Below are the code and all the weights of a small trained network. Each question names an input and a target symbol and asks about switching units off, where a switched-off unit gives its printed mean instead of its output.

import numpy as np


def w(rows, s, z=0):
    codes = np.array(rows[::2]) - 128.0
    scale = np.full(codes.shape[1], s)
    scale[-1] = z or s
    return codes * scale


def softmax(a):
    e = np.exp(a - a.max(-1, keepdims=True))
    return e / e.sum(-1, keepdims=True)


def log_softmax(a):
    a = a - a.max(-1, keepdims=True)
    return a - np.log(np.exp(a).sum(-1, keepdims=True))


def net(x, mask):
    ids = ['αγδεζηλμξπστφω'.index(c) for c in x.split()]
    T = len(ids)
    res = E[ids] + P[:T]
    u = 0
    for l in range(2):
        r = res
        for j in range(3):
            rows = slice(2 * j, 2 * j + 2)
            q, k, v = (r @ M[l][rows].T for M in (Q, K, V))
            z = softmax(np.where(np.tri(T) > 0, q @ k.T / 2**0.5, -1e9)) @ v
            o = O[l][rows]
            res = res + np.where(mask[u + j], z, o[:, -1]) @ o[:, :-1]
        u += 3
    return log_softmax(res[-1] @ U[:, :-1].T + U[:, -1])


Q, K, V, O = {}, {}, {}, {}
E = w([
[130,108,121],'α',
[141,102,81],'γ',
[141,94,92],'δ',
[145,101,75],'ε',
[112,109,52],'ζ',
[143,99,96],'η',
[189,130,82],'λ',
[142,111,79],'μ',
[138,104,89],'ξ',
[141,140,135],'π',
[152,80,140],'σ',
[155,153,162],'τ',
[10,59,129],'φ',
[98,29,94],'ω',
],0.013)
P = w([
[115,13,157],'0',
[156,196,47],'1',
[53,183,181],'2',
[190,36,143],'3',
[145,214,38],'4',
[38,169,174],'5',
[190,30,168],'6',
[141,224,64],'7',
[55,167,167],'8',
[187,50,191],'9',
],0.011)
Q[0] = w([
[223,213,120],'L0H1',
[187,70,53],'L0H1',
[141,122,132],'L0H2',
[142,76,173],'L0H2',
[128,140,147],'L0H3',
[139,197,7],'L0H3',
],0.011)
K[0] = w([
[235,102,129],'L0H1',
[170,161,167],'L0H1',
[126,101,134],'L0H2',
[123,129,104],'L0H2',
[125,132,117],'L0H3',
[112,3,141],'L0H3',
],0.014)
V[0] = w([
[169,29,163],'L0H1',
[167,181,169],'L0H1',
[69,159,166],'L0H2',
[101,145,152],'L0H2',
[160,255,140],'L0H3',
[136,154,123],'L0H3',
],0.0091)
O[0] = w([
[253,148,152,251],'L0H1',
[163,88,42,57],'L0H1',
[185,197,156,81],'L0H2',
[124,206,105,102],'L0H2',
[107,136,233,3],'L0H3',
[118,133,111,105],'L0H3',
],0.0047,0.0023)
Q[1] = w([
[202,165,108],'L1H1',
[196,184,81],'L1H1',
[212,169,28],'L1H2',
[94,104,136],'L1H2',
[127,48,114],'L1H3',
[218,2,225],'L1H3',
],0.0083)
K[1] = w([
[36,140,58],'L1H1',
[76,117,118],'L1H1',
[206,118,162],'L1H2',
[117,125,128],'L1H2',
[145,216,151],'L1H3',
[253,129,135],'L1H3',
],0.0079)
V[1] = w([
[155,254,25],'L1H1',
[103,99,86],'L1H1',
[140,85,201],'L1H2',
[71,66,101],'L1H2',
[51,40,86],'L1H3',
[109,75,182],'L1H3',
],0.0078)
O[1] = w([
[192,190,254,149],'L1H1',
[126,77,134,194],'L1H1',
[211,100,142,145],'L1H2',
[103,38,199,191],'L1H2',
[3,145,110,247],'L1H3',
[28,86,155,124],'L1H3',
],0.007,0.0014)
U = w([
[102,174,197,90],'α',
[175,53,220,151],'γ',
[102,129,140,76],'δ',
[68,103,149,4],'ε',
[110,120,117,42],'ζ',
[109,123,120,37],'η',
[162,2,100,245],'λ',
[116,117,118,64],'μ',
[114,124,108,40],'ξ',
[110,186,126,197],'π',
[122,126,110,57],'σ',
[165,216,89,221],'τ',
[56,157,30,65],'φ',
[104,117,94,112],'ω',
],0.0094,0.0039)

Each question gives the input, a string of symbols that net reads in full, and the target symbol t.
The units are the heads (2 rows each of Q, K, V and O). Each row of codes is followed by its name. A weight is (code - 128) times the scale printed after its matrix; where a second scale follows, it is the last column's (O and U).
mask holds one flag per head, layer by layer. A switched-off head (its flag False) gives its mean, the last column of its rows in O, instead of its output. The means were averaged over made-up inputs and are rounded, as every weight is.
A unit's drop is (log p(t) with every unit on - log p(t) with that unit switched off) / (log p(t) with every unit on - log p(t) with every unit switched off).
The circuit of an input: a set's keep is (log p(t) with only the set's units on - log p(t) with every unit switched off) / (log p(t) with every unit on - log p(t) with every unit switched off). Starting from all 6 units, units are removed one at a time, each time the one whose removal leaves the highest keep (on an exact tie, the one counted first), for as long as the keep stays at least 0.8.
units of the circuit, in order: the units of the circuit, biggest drop first
most important unit: the unit with the biggest drop
which heads matter: for each layer, one digit per head in row order, 1 if its drop is at least 0.15 and else 0, layers parted by /
drop when u is switched off: that unit's drop, to one decimal
input τ δ φ λ γ, target φ: units of the circuit, in order	L1H3, L1H1, L0H1
input π τ φ τ τ φ τ λ, target φ: units of the circuit, in order	L1H1, L1H3
input φ τ φ, target α: units of the circuit, in order	L0H3, L1H1
input μ τ π φ γ φ α π, target φ: units of the circuit, in order	L1H3, L1H1, L0H3
input φ π τ φ η φ φ π, target φ: units of the circuit, in order	L1H3, L1H1
input τ π γ α λ τ φ α, target φ: units of the circuit, in order	L1H3, L0H3, L0H1
input δ τ γ φ δ, target φ: units of the circuit, in order	L1H3, L0H3
input μ τ λ π τ φ τ γ, target φ: which heads matter	101 / 101
input ε η φ ε φ φ τ λ, target φ: units of the circuit, in order	L1H3, L1H1
input π λ τ ω π π τ φ, target φ: most important unit	L0H1
input μ α φ π δ, target φ: drop when L0H1 is switched off	0.2
input δ π φ τ φ π π φ, target φ: drop when L1H1 is switched off	0.3
input τ λ φ π α, target φ: drop when L1H3 is switched off	0.5
input γ τ φ φ, target γ: most important unit	L0H3
input τ φ τ τ λ φ α ξ, target φ: drop when L1H2 is switched off	0.0
